Here is a tiny trained network, its code and every weight. The questions are about switching its units off for an input and a target symbol, where a switched-off unit gives its printed mean instead of its output.

import numpy as np


def w(rows, s, z=0):
    codes = np.array(rows[::2]) - 128.0
    scale = np.full(codes.shape[1], s)
    scale[-1] = z or s
    return codes * scale


def norm(h):
    return h / np.sqrt((h * h).mean(-1, keepdims=True) + 1e-5)


def f(y):
    return np.maximum(y, 0)


def softmax(a):
    e = np.exp(a - a.max(-1, keepdims=True))
    return e / e.sum(-1, keepdims=True)


def log_softmax(a):
    a = a - a.max(-1, keepdims=True)
    return a - np.log(np.exp(a).sum(-1, keepdims=True))


def net(x, mask):
    ids = ['ΓΘΛΞΠΩαβδεζημστψ'.index(c) for c in x.split()]
    T = len(ids)
    res = E[ids] + P[:T]
    u = 0
    for l in range(2):
        r = norm(res)
        for j in range(2):
            rows = slice(2 * j, 2 * j + 2)
            q, k, v = (r @ M[l][rows].T for M in (Q, K, V))
            z = softmax(np.where(np.tri(T) > 0, q @ k.T / 2**0.5, -1e9)) @ v
            o = O[l][rows]
            res = res + np.where(mask[u + j], z, o[:, -1]) @ o[:, :-1]
        u += 2
        y = f(norm(res) @ A[l][:, :-1].T + A[l][:, -1])
        res = res + np.where(mask[u : u + 4], y, B[l][:, -1]) @ B[l][:, :-1]
        u += 4
    return log_softmax(norm(res)[-1] @ U[:, :-1].T + U[:, -1])


Q, K, V, O, A, B = {}, {}, {}, {}, {}, {}
E = w([
[88,192,123,152,78,45,104,134,105,102],'Γ',
[92,158,114,152,94,26,66,105,110,154],'Θ',
[178,111,108,111,153,111,201,122,175,90],'Λ',
[90,235,102,131,123,104,107,89,51,158],'Ξ',
[148,73,70,117,179,74,172,69,152,196],'Π',
[134,146,77,130,114,138,234,118,158,106],'Ω',
[153,195,196,135,94,39,90,123,131,125],'α',
[216,146,86,126,85,191,87,94,205,135],'β',
[188,248,164,132,117,100,111,166,92,99],'δ',
[153,112,4,153,117,110,105,157,117,108],'ε',
[139,127,191,88,116,86,57,98,92,43],'ζ',
[38,67,196,120,144,150,105,59,160,180],'η',
[125,90,46,57,140,125,141,225,155,135],'μ',
[63,80,103,141,173,200,116,49,125,63],'σ',
[113,141,106,199,74,196,198,90,134,86],'τ',
[132,153,172,196,214,185,69,107,168,117],'ψ',
],0.02)
P = w([
[118,208,78,19,167,56,174,33,251,43],'0',
[102,205,91,49,140,63,137,57,207,60],'1',
[112,204,102,62,134,90,131,71,171,69],'2',
[116,190,129,86,116,96,127,92,156,69],'3',
[122,180,135,101,107,111,122,114,131,73],'4',
[129,144,111,131,94,106,88,115,109,97],'5',
[126,149,151,131,94,145,123,132,85,92],'6',
[135,119,149,165,78,139,93,143,78,104],'7',
[155,95,169,186,69,140,95,156,65,112],'8',
[143,80,184,206,58,158,93,163,56,112],'9',
[152,55,194,229,47,163,99,174,35,117],'10',
],0.011)
Q[0] = w([
[198,62,52,21,114,200,204,248,227,159],'0.h1',
[180,89,100,96,122,145,109,59,133,57],'0.h1',
[20,70,207,158,88,122,162,78,137,181],'0.h2',
[190,25,30,5,142,195,211,146,192,98],'0.h2',
],0.02)
K[0] = w([
[137,226,34,5,152,58,154,116,248,139],'0.h1',
[104,101,108,176,138,179,149,130,187,156],'0.h1',
[171,111,204,109,70,113,164,81,79,246],'0.h2',
[84,174,98,53,167,28,162,9,197,95],'0.h2',
],0.02)
V[0] = w([
[123,137,107,143,131,127,176,149,218,143],'0.h1',
[128,188,144,169,115,101,132,186,136,184],'0.h1',
[101,151,168,190,216,113,86,122,121,99],'0.h2',
[119,116,123,88,202,144,124,255,140,170],'0.h2',
],0.018)
O[0] = w([
[143,206,91,137,158,153,150,154,167,169,102],'0.h1',
[75,149,170,181,139,98,162,76,178,195,95],'0.h1',
[150,105,74,110,153,101,185,19,100,169,174],'0.h2',
[160,97,65,142,60,151,2,63,159,131,7],'0.h2',
],0.0096,0.019)
A[0] = w([
[168,59,69,178,188,251,163,215,126,147,111],'0.n1',
[159,80,120,118,172,197,114,115,207,117,252],'0.n2',
[102,77,162,66,158,151,146,169,166,174,195],'0.n3',
[106,156,124,117,86,81,91,62,109,93,39],'0.n4',
],0.022,0.0036)
B[0] = w([
[61,137,81,212,57,57,139,5,224,212,255],'0.n1',
[119,116,82,204,244,88,99,177,206,82,156],'0.n2',
[114,50,109,131,196,127,41,93,155,136,231],'0.n3',
[137,255,141,146,129,162,150,130,92,132,214],'0.n4',
],0.013,0.0079)
Q[1] = w([
[194,134,214,168,95,70,236,156,84,187],'1.h1',
[77,156,214,5,196,51,35,99,94,222],'1.h1',
[105,203,162,216,188,48,92,97,60,45],'1.h2',
[160,117,77,185,168,101,153,153,173,110],'1.h2',
],0.015)
K[1] = w([
[202,94,158,180,59,179,189,157,98,190],'1.h1',
[185,106,199,121,194,108,53,179,121,213],'1.h1',
[133,87,174,250,126,163,137,83,81,104],'1.h2',
[152,140,113,121,113,97,140,130,129,138],'1.h2',
],0.021)
V[1] = w([
[38,91,151,173,47,141,152,217,60,153],'1.h1',
[12,201,33,155,169,84,109,134,76,59],'1.h1',
[178,195,82,172,54,89,226,119,136,77],'1.h2',
[19,81,136,174,90,253,203,51,178,151],'1.h2',
],0.017)
O[1] = w([
[74,115,72,21,179,184,103,102,147,88,89],'1.h1',
[137,8,130,42,78,137,46,157,140,219,255],'1.h1',
[143,88,95,223,248,130,45,91,44,101,201],'1.h2',
[254,175,128,163,134,45,122,239,196,239,153],'1.h2',
],0.0077,0.017)
A[1] = w([
[81,138,127,164,182,172,90,110,135,171,2],'1.n1',
[128,78,3,130,225,153,150,91,218,64,152],'1.n2',
[102,124,154,131,186,168,82,156,143,153,77],'1.n3',
[160,121,126,207,128,162,126,93,140,159,97],'1.n4',
],0.034,0.0031)
B[1] = w([
[178,75,152,140,81,124,169,189,171,98,241],'1.n1',
[101,163,3,160,175,97,232,150,222,13,251],'1.n2',
[105,190,64,142,132,191,118,75,123,146,187],'1.n3',
[117,121,111,50,159,164,97,69,153,131,237],'1.n4',
],0.021,0.017)
U = w([
[92,126,41,139,175,135,192,158,163,60,149],'Γ',
[73,7,88,114,156,108,105,77,179,197,92],'Θ',
[115,43,136,135,97,103,100,144,152,173,146],'Λ',
[154,61,101,143,102,166,177,158,79,189,74],'Ξ',
[99,120,118,153,124,143,158,154,82,168,84],'Π',
[115,121,125,151,127,160,157,155,87,147,62],'Ω',
[109,135,214,228,156,51,192,128,93,124,114],'α',
[4,218,169,129,147,162,97,143,135,133,122],'β',
[246,101,193,129,129,191,145,87,134,80,53],'δ',
[134,167,166,226,41,207,149,158,120,84,133],'ε',
[76,115,117,105,112,104,107,115,2,14,135],'ζ',
[116,194,142,26,42,113,182,191,122,123,92],'η',
[117,169,182,163,64,106,4,122,160,85,253],'μ',
[229,95,103,107,125,72,77,237,69,94,143],'σ',
[131,190,157,148,243,183,69,213,124,175,203],'τ',
[156,234,76,131,95,91,129,28,44,182,153],'ψ',
],0.0087,0.0038)

Each question gives the input, a string of symbols that net reads in full, and the target symbol t.
The units are the heads (2 rows each of Q, K, V and O) and the neurons (one row each of A and B). Each row of codes is followed by its name. A weight is (code - 128) times the scale printed after its matrix; where a second scale follows, it is the last column's (O, A, B and U).
mask holds one flag per unit, layer by layer, with each layer's heads first. A switched-off unit (its flag False) gives its mean, the last column of its rows in O or B, instead of its output. The means were averaged over made-up inputs and are rounded, as every weight is.
A unit's drop is (log p(t) with every unit on - log p(t) with that unit switched off) / (log p(t) with every unit on - log p(t) with every unit switched off).
The circuit of an input: a set's keep is (log p(t) with only the set's units on - log p(t) with every unit switched off) / (log p(t) with every unit on - log p(t) with every unit switched off). Starting from all 12 units, units are removed one at a time, each time the one whose removal leaves the highest keep (on an exact tie, the one counted first), for as long as the keep stays at least 0.8.
circuit, biggest first: the units of the circuit, biggest drop first
top k neurons: the k neurons with the biggest drops, biggest first
k most important neurons of layer l: the k neurons of layer l with the biggest drops, biggest first
input ζ Π Γ α α Γ μ ζ Γ, target μ: circuit, biggest first -> 0.h2
input η σ Ξ τ Γ, target τ: top 2 neurons -> 1.n2, 1.n3
input η Π η, target Θ: circuit, biggest first -> 1.h2, 0.n3, 1.n2
input ψ β β Γ Ξ, target β: circuit, biggest first -> 0.h2, 1.n2
input Γ ζ δ, target ζ: circuit, biggest first -> 1.h2, 1.n2, 0.h1
input σ α α α ζ ε σ σ α Γ, target σ: circuit, biggest first -> 0.h1, 1.n2
input α β η Ω α Γ, target α: circuit, biggest first -> 0.h1, 1.n2, 0.n1, 1.n4
input Γ τ Θ σ ε τ, target Θ: top 3 neurons -> 0.n1, 0.n3, 1.n2
input ε α ζ μ ε, target Θ: circuit, biggest first -> 0.n1, 1.h1, 0.h2
input α α η α η, target Θ: top 2 neurons -> 0.n3, 1.n2
input Π ψ α α η η σ η ε Γ Π, target Θ: circuit, biggest first -> 0.n1, 1.n4
input Ξ α Γ ψ α η α, target η: circuit, biggest first -> 1.h2, 1.n2, 0.n3
input α Γ Θ Θ α ψ ε ζ η Γ Γ, target η: top 2 neurons -> 0.n1, 1.n2
input α α δ η α σ ψ Θ ε Γ Γ, target ε: 2 most important neurons of layer 0 -> 0.n1, 0.n4
input Γ α ψ Γ δ Γ, target δ: top 2 neurons -> 1.n2, 0.n4
input τ Γ ψ α α Γ ε ε τ, target Θ: circuit, biggest first -> 1.n2
input σ Γ α η ζ, target η: circuit, biggest first -> 1.h2, 0.n3
input ε Γ α η τ ψ α α ζ Γ, target ζ: 2 most important neurons of layer 1 -> 1.n2, 1.n1
input ζ α μ Γ β α Λ α, target α: top 3 neurons -> 1.n2, 0.n1, 1.n4
input β η η α ε μ Γ ε α α, target ε: top 3 neurons -> 0.n1, 1.n2, 1.n1
input σ Π ζ α α Γ δ Π σ, target Θ: top 3 neurons -> 0.n1, 1.n4, 1.n1
input α Ω Γ ε Γ, target ε: top neuron -> 1.n1
